Below are the code and all the weights of a small trained network. Each question names an input and a target symbol and asks about switching units off, where a switched-off unit gives its printed mean instead of its output.

import numpy as np


def w(rows, s, z=0):
    codes = np.array(rows[::2]) - 128.0
    scale = np.full(codes.shape[1], s)
    scale[-1] = z or s
    return codes * scale


def norm(h):
    return h / np.sqrt((h * h).mean(-1, keepdims=True) + 1e-5)


def f(y):
    return y / 2 * (1 + np.tanh(0.7978845608 * (y + 0.044715 * y**3)))


def softmax(a):
    e = np.exp(a - a.max(-1, keepdims=True))
    return e / e.sum(-1, keepdims=True)


def log_softmax(a):
    a = a - a.max(-1, keepdims=True)
    return a - np.log(np.exp(a).sum(-1, keepdims=True))


def net(x, mask):
    ids = ['ζηλμψω'.index(c) for c in x.split()]
    T = len(ids)
    res = E[ids] + P[:T]
    u = 0
    for l in range(2):
        q, k, v = (norm(res) @ M[l].T for M in (Q, K, V))
        z = softmax(np.where(np.tri(T) > 0, q @ k.T / 3**0.5, -1e9)) @ v
        res = res + np.where(mask[u], z, O[l][:, -1]) @ O[l][:, :-1]
        u += 1
        y = f(norm(res) @ A[l][:, :-1].T + A[l][:, -1])
        res = res + np.where(mask[u : u + 4], y, B[l][:, -1]) @ B[l][:, :-1]
        u += 4
    return log_softmax(norm(res)[-1] @ U[:, :-1].T + U[:, -1])


Q, K, V, O, A, B = {}, {}, {}, {}, {}, {}
E = w([
[129,28,37,169,65,87],'ζ',
[65,159,93,136,185,147],'η',
[117,180,131,180,148,43],'λ',
[166,124,144,190,96,165],'μ',
[211,102,82,199,184,139],'ψ',
[252,182,132,1,122,58],'ω',
],0.015)
P = w([
[170,110,101,61,3,135],'0',
[148,177,28,111,69,104],'1',
[77,74,58,78,51,97],'2',
[144,222,69,186,75,135],'3',
[143,94,171,53,131,57],'4',
[146,194,100,217,89,113],'5',
[93,69,111,99,115,106],'6',
[131,188,133,213,110,114],'7',
[88,55,141,121,130,91],'8',
[120,204,178,224,138,120],'9',
[107,46,231,142,149,57],'10',
[135,182,213,246,137,112],'11',
[39,32,185,140,191,117],'12',
],0.0075)
Q[0] = w([
[48,94,218,3,192,168],'0.h1',
[102,129,84,30,41,145],'0.h1',
[85,89,157,239,110,136],'0.h1',
],0.0055)
K[0] = w([
[77,87,76,208,88,110],'0.h1',
[15,20,48,2,57,133],'0.h1',
[148,159,128,202,159,183],'0.h1',
],0.0069)
V[0] = w([
[227,253,136,86,143,54],'0.h1',
[180,253,253,77,195,125],'0.h1',
[114,21,130,120,31,195],'0.h1',
],0.0045)
O[0] = w([
[151,130,111,116,119,80,194],'0.h1',
[212,255,106,102,164,168,1],'0.h1',
[237,189,118,131,99,163,30],'0.h1',
],0.009,0.0027)
A[0] = w([
[116,133,146,11,162,136,254],'0.n1',
[188,112,168,88,121,99,77],'0.n2',
[112,125,98,150,91,154,67],'0.n3',
[125,161,86,121,130,94,195],'0.n4',
],0.012,0.0026)
B[0] = w([
[98,89,1,250,54,79,204],'0.n1',
[129,197,31,99,109,230,160],'0.n2',
[89,191,113,201,138,106,180],'0.n3',
[180,119,142,142,64,135,254],'0.n4',
],0.0096,0.0029)
Q[1] = w([
[246,182,157,11,97,226],'1.h1',
[195,63,138,54,121,135],'1.h1',
[171,220,115,167,106,133],'1.h1',
],0.013)
K[1] = w([
[146,136,11,49,11,124],'1.h1',
[83,161,27,45,62,173],'1.h1',
[204,125,76,144,138,150],'1.h1',
],0.011)
V[1] = w([
[95,173,199,114,2,193],'1.h1',
[210,53,60,203,154,179],'1.h1',
[189,127,162,150,83,23],'1.h1',
],0.0085)
O[1] = w([
[105,182,207,191,66,221,2],'1.h1',
[244,101,156,143,190,143,205],'1.h1',
[118,133,234,75,157,15,188],'1.h1',
],0.011,0.004)
A[1] = w([
[1,222,60,109,119,97,148],'1.n1',
[206,143,45,123,26,51,1],'1.n2',
[83,65,194,242,104,27,225],'1.n3',
[165,48,82,169,137,223,165],'1.n4',
],0.0068,0.0044)
B[1] = w([
[184,110,176,178,48,90,193],'1.n1',
[143,169,133,106,10,84,149],'1.n2',
[98,179,108,43,213,220,255],'1.n3',
[42,58,119,125,187,99,172],'1.n4',
],0.011,0.0088)
U = w([
[116,29,207,21,133,127,36],'ζ',
[77,128,122,158,157,104,193],'η',
[82,134,254,64,146,42,93],'λ',
[148,187,179,79,183,208,182],'μ',
[184,95,154,138,247,48,5],'ψ',
[174,206,117,110,148,73,245],'ω',
],0.0074,0.002)

Each question gives the input, a string of symbols that net reads in full, and the target symbol t.
The units are the heads (3 rows each of Q, K, V and O) and the neurons (one row each of A and B). Each row of codes is followed by its name. A weight is (code - 128) times the scale printed after its matrix; where a second scale follows, it is the last column's (O, A, B and U).
mask holds one flag per unit, layer by layer, with each layer's heads first. A switched-off unit (its flag False) gives its mean, the last column of its rows in O or B, instead of its output. The means were averaged over made-up inputs and are rounded, as every weight is.
A unit's drop is (log p(t) with every unit on - log p(t) with that unit switched off) / (log p(t) with every unit on - log p(t) with every unit switched off).
The circuit of an input: a set's keep is (log p(t) with only the set's units on - log p(t) with every unit switched off) / (log p(t) with every unit on - log p(t) with every unit switched off). Starting from all 10 units, units are removed one at a time, each time the one whose removal leaves the highest keep (on an exact tie, the one counted first), for as long as the keep stays at least 0.8.
units of the circuit, in order: the units of the circuit, biggest drop first
most important unit: the unit with the biggest drop
top k neurons: the k neurons with the biggest drops, biggest first
top k neurons in layer l: the k neurons of layer l with the biggest drops, biggest first
drop when u is switched off: that unit's drop, to one decimal
input η η ψ η η λ ζ ζ ψ η ω, target ω: units of the circuit, in order	0.n2, 0.n1
input ψ ω η η η ω ψ ζ η ω η ζ, target ω: units of the circuit, in order	0.h1, 1.n2
input ψ η ζ ζ λ ζ, target λ: units of the circuit, in order	1.h1
input η ψ ζ η η λ η ζ ω ζ, target λ: units of the circuit, in order	1.h1, 0.n1
input μ η ζ η ζ ψ ζ η η μ η η, target μ: top 2 neurons in layer 0	0.n4, 0.n2
input λ η η μ η, target μ: top 2 neurons in layer 0	0.n1, 0.n2
input η ζ η η ψ ψ η η ψ, target η: top 2 neurons in layer 0	0.n1, 0.n3
input η λ λ ψ η ζ η η μ η ζ λ ω, target ω: top 3 neurons	0.n1, 0.n2, 1.n2
input η μ η ζ ψ η, target ψ: top 2 neurons	0.n4, 1.n3
input η η η ζ η μ η η λ η μ λ, target μ: top 2 neurons in layer 0	0.n4, 0.n1
input η ζ η μ, target μ: top 2 neurons in layer 1	1.n3, 1.n1
input ζ η η η ζ η η η λ ζ λ η, target λ: top 2 neurons in layer 1	1.n1, 1.n4
input ζ λ η η ψ, target η: top 2 neurons in layer 0	0.n1, 0.n4
input η η η ψ η λ η η η ζ ζ μ, target μ: most important unit	1.n3
input η η ψ ζ, target ψ: drop when 1.h1 is switched off	1.6
input ζ η η η μ η ζ μ ζ ζ, target μ: drop when 0.n3 is switched off	0.0
input η η ζ λ, target λ: drop when 1.h1 is switched off	0.9
